Below are the code and all the weights of a small trained network. Each question names an input and a target symbol and asks about switching units off, where a switched-off unit gives its printed mean instead of its output.

import numpy as np


def w(rows, s, z=0):
    codes = np.array(rows[::2]) - 128.0
    scale = np.full(codes.shape[1], s)
    scale[-1] = z or s
    return codes * scale


def f(y):
    return np.maximum(y, 0)


def softmax(a):
    e = np.exp(a - a.max(-1, keepdims=True))
    return e / e.sum(-1, keepdims=True)


def log_softmax(a):
    a = a - a.max(-1, keepdims=True)
    return a - np.log(np.exp(a).sum(-1, keepdims=True))


def net(x, mask):
    ids = ['ΔΘαβγεζλμξτφ'.index(c) for c in x.split()]
    T = len(ids)
    res = E[ids] + P[:T]
    u = 0
    for l in range(3):
        q, k, v = (res @ M[l].T for M in (Q, K, V))
        z = softmax(np.where(np.tri(T) > 0, q @ k.T / 2**0.5, -1e9)) @ v
        res = res + np.where(mask[u], z, O[l][:, -1]) @ O[l][:, :-1]
        u += 1
        y = f(res @ A[l][:, :-1].T + A[l][:, -1])
        res = res + np.where(mask[u : u + 4], y, B[l][:, -1]) @ B[l][:, :-1]
        u += 4
    return log_softmax(res[-1] @ U[:, :-1].T + U[:, -1])


Q, K, V, O, A, B = {}, {}, {}, {}, {}, {}
E = w([
[121,64,156,158,92],'Δ',
[121,26,142,99,115],'Θ',
[180,215,96,122,120],'α',
[91,118,127,153,101],'β',
[126,70,115,112,124],'γ',
[129,53,112,104,123],'ε',
[73,139,48,97,158],'ζ',
[113,176,130,169,143],'λ',
[166,130,198,134,127],'μ',
[107,101,174,194,95],'ξ',
[170,5,181,84,143],'τ',
[159,135,120,112,118],'φ',
],0.023)
P = w([
[74,165,187,138,183],'0',
[147,103,120,205,169],'1',
[181,103,117,79,46],'2',
[71,96,153,142,188],'3',
[164,146,17,213,103],'4',
[226,156,152,10,30],'5',
[79,93,97,131,188],'6',
],0.011)
Q[0] = w([
[113,164,157,2,57],'L0H1',
[80,152,173,152,58],'L0H1',
],0.0087)
K[0] = w([
[89,88,206,2,203],'L0H1',
[49,118,146,231,220],'L0H1',
],0.0069)
V[0] = w([
[224,18,58,2,138],'L0H1',
[150,169,146,105,127],'L0H1',
],0.0051)
O[0] = w([
[111,215,235,255,60,255],'L0H1',
[89,91,228,208,161,224],'L0H1',
],0.0079,0.0003)
A[0] = w([
[253,109,167,51,45,133],'L0N1',
[91,68,161,45,38,255],'L0N2',
[64,52,164,171,77,143],'L0N3',
[188,77,95,137,104,183],'L0N4',
],0.0071,0.00059)
B[0] = w([
[179,109,50,246,12,253],'L0N1',
[33,87,205,2,92,213],'L0N2',
[135,81,107,216,126,223],'L0N3',
[202,237,212,236,188,191],'L0N4',
],0.0064,0.0056)
Q[1] = w([
[1,146,99,162,38],'L1H1',
[102,64,159,167,112],'L1H1',
],0.0087)
K[1] = w([
[20,130,48,141,3],'L1H1',
[85,56,141,165,83],'L1H1',
],0.0058)
V[1] = w([
[92,151,142,52,27],'L1H1',
[254,106,122,75,110],'L1H1',
],0.0083)
O[1] = w([
[88,208,207,115,50,136],'L1H1',
[95,145,227,136,253,254],'L1H1',
],0.0055,0.0024)
A[1] = w([
[137,42,91,192,29,251],'L1N1',
[73,115,253,39,96,126],'L1N2',
[103,181,198,14,160,86],'L1N3',
[169,187,245,174,173,197],'L1N4',
],0.0054,0.0022)
B[1] = w([
[167,175,147,62,254,253],'L1N1',
[73,88,100,183,117,184],'L1N2',
[150,208,195,93,57,138],'L1N3',
[37,125,107,169,193,199],'L1N4',
],0.0087,0.008)
Q[2] = w([
[93,147,136,142,84],'L2H1',
[78,138,165,137,247],'L2H1',
],0.011)
K[2] = w([
[84,128,189,181,112],'L2H1',
[131,124,141,194,8],'L2H1',
],0.012)
V[2] = w([
[149,169,76,86,50],'L2H1',
[218,253,110,120,174],'L2H1',
],0.0074)
O[2] = w([
[125,118,81,6,56,4],'L2H1',
[58,175,103,157,185,238],'L2H1',
],0.012,0.004)
A[2] = w([
[120,90,70,222,132,196],'L2N1',
[54,92,74,87,184,3],'L2N2',
[195,254,223,122,130,126],'L2N3',
[105,219,85,160,154,139],'L2N4',
],0.0083,0.0055)
B[2] = w([
[216,91,168,55,98,233],'L2N1',
[186,253,141,193,161,183],'L2N2',
[60,181,125,58,150,223],'L2N3',
[114,3,146,176,112,255],'L2N4',
],0.0075,0.013)
U = w([
[248,121,77,127,175,146],'Δ',
[186,75,115,243,84,41],'Θ',
[119,41,107,151,82,177],'α',
[132,159,200,114,135,44],'β',
[58,161,137,98,177,78],'γ',
[82,96,137,107,119,95],'ε',
[121,124,157,104,93,153],'ζ',
[125,86,150,64,148,78],'λ',
[110,107,117,47,131,150],'μ',
[63,62,134,2,110,255],'ξ',
[119,84,153,100,113,91],'τ',
[140,101,164,136,34,187],'φ',
],0.0078,0.0055)

Each question gives the input, a string of symbols that net reads in full, and the target symbol t.
The units are the heads (2 rows each of Q, K, V and O) and the neurons (one row each of A and B). Each row of codes is followed by its name. A weight is (code - 128) times the scale printed after its matrix; where a second scale follows, it is the last column's (O, A, B and U).
mask holds one flag per unit, layer by layer, with each layer's heads first. A switched-off unit (its flag False) gives its mean, the last column of its rows in O or B, instead of its output. The means were averaged over made-up inputs and are rounded, as every weight is.
A unit's drop is (log p(t) with every unit on - log p(t) with that unit switched off) / (log p(t) with every unit on - log p(t) with every unit switched off).
The circuit of an input: a set's keep is (log p(t) with only the set's units on - log p(t) with every unit switched off) / (log p(t) with every unit on - log p(t) with every unit switched off). Starting from the 12 units with the biggest drops (on a tie, the unit counted first), units are removed one at a time, each time the one whose removal leaves the highest keep (on an exact tie, the one counted first), for as long as the keep stays at least 0.8.
units of the circuit, in order: the units of the circuit, biggest drop first
k most important neurons: the k neurons with the biggest drops, biggest first
k most important neurons of layer l: the k neurons of layer l with the biggest drops, biggest first
input ξ τ α β, target γ: units of the circuit, in order -> (L2H1 L2N2 L0H1)
input Θ α Δ α ξ, target Δ: units of the circuit, in order -> (L0H1 L1N1)
input τ β τ φ, target Θ: units of the circuit, in order -> (L0H1 L2H1)
input α τ Δ, target β: units of the circuit, in order -> (L1N1 L0H1 L2N4)
input α Θ ζ μ ξ α τ, target γ: 2 most important neurons -> (L0N1 L2N2)
input Δ β β Δ, target ξ: units of the circuit, in order -> (L2H1 L0H1 L0N1)
input α μ τ β, target Θ: 2 most important neurons -> (L2N3 L0N1)
input α α α ξ, target γ: 4 most important neurons -> (L0N1 L1N1 L2N2 L1N2)
input β λ β μ, target ξ: units of the circuit, in order -> (L2H1 L0H1)
input β α α β, target γ: units of the circuit, in order -> (L2H1 L0N1 L2N2)
input β ξ α ε, target γ: units of the circuit, in order -> (L0N1 L2H1 L2N2)
input α Δ Δ φ ζ τ ζ, target Θ: units of the circuit, in order -> (L0H1 L2H1 L1N4)
input β τ α γ, target γ: units of the circuit, in order -> (L2H1 L2N2)
input α β β β, target ξ: units of the circuit, in order -> (L2H1 L0H1)
input β α α Θ, target γ: most important neuron -> (L0N3)
input α ξ β τ μ, target Δ: 2 most important neurons -> (L0N2 L2N4)
input α τ ξ β Θ, target Δ: units of the circuit, in order -> (L1N1 L2N4 L2N3)
input φ Δ β μ α τ β, target Θ: units of the circuit, in order -> (L2H1 L2N3)
input ε α μ β β α ξ, target γ: units of the circuit, in order -> (L2H1 L0N1 L1N1)
input τ α Δ λ ζ, target Δ: 2 most important neurons of layer 0 -> (L0N2 L0N4)
input τ α α β ζ γ, target β: 2 most important neurons of layer 0 -> (L0N1 L0N2)
input Δ Δ α ζ Δ τ α, target Θ: 4 most important neurons -> (L1N1 L1N4 L2N4 L0N2)
input α α β ξ α φ, target γ: most important neuron -> (L2N3)
input β ζ φ β τ, target Δ: 3 most important neurons -> (L1N1 L0N3 L2N3)
input ζ Δ Δ ζ λ, target Δ: 2 most important neurons -> (L0N2 L2N3)
input Θ β τ ε, target Θ: 2 most important neurons -> (L0N1 L2N3)
input τ λ β α Θ, target Δ: 2 most important neurons of layer 0 -> (L0N3 L0N4)
input λ α α τ β, target Δ: 3 most important neurons of layer 2 -> (L2N2 L2N3 L2N1)
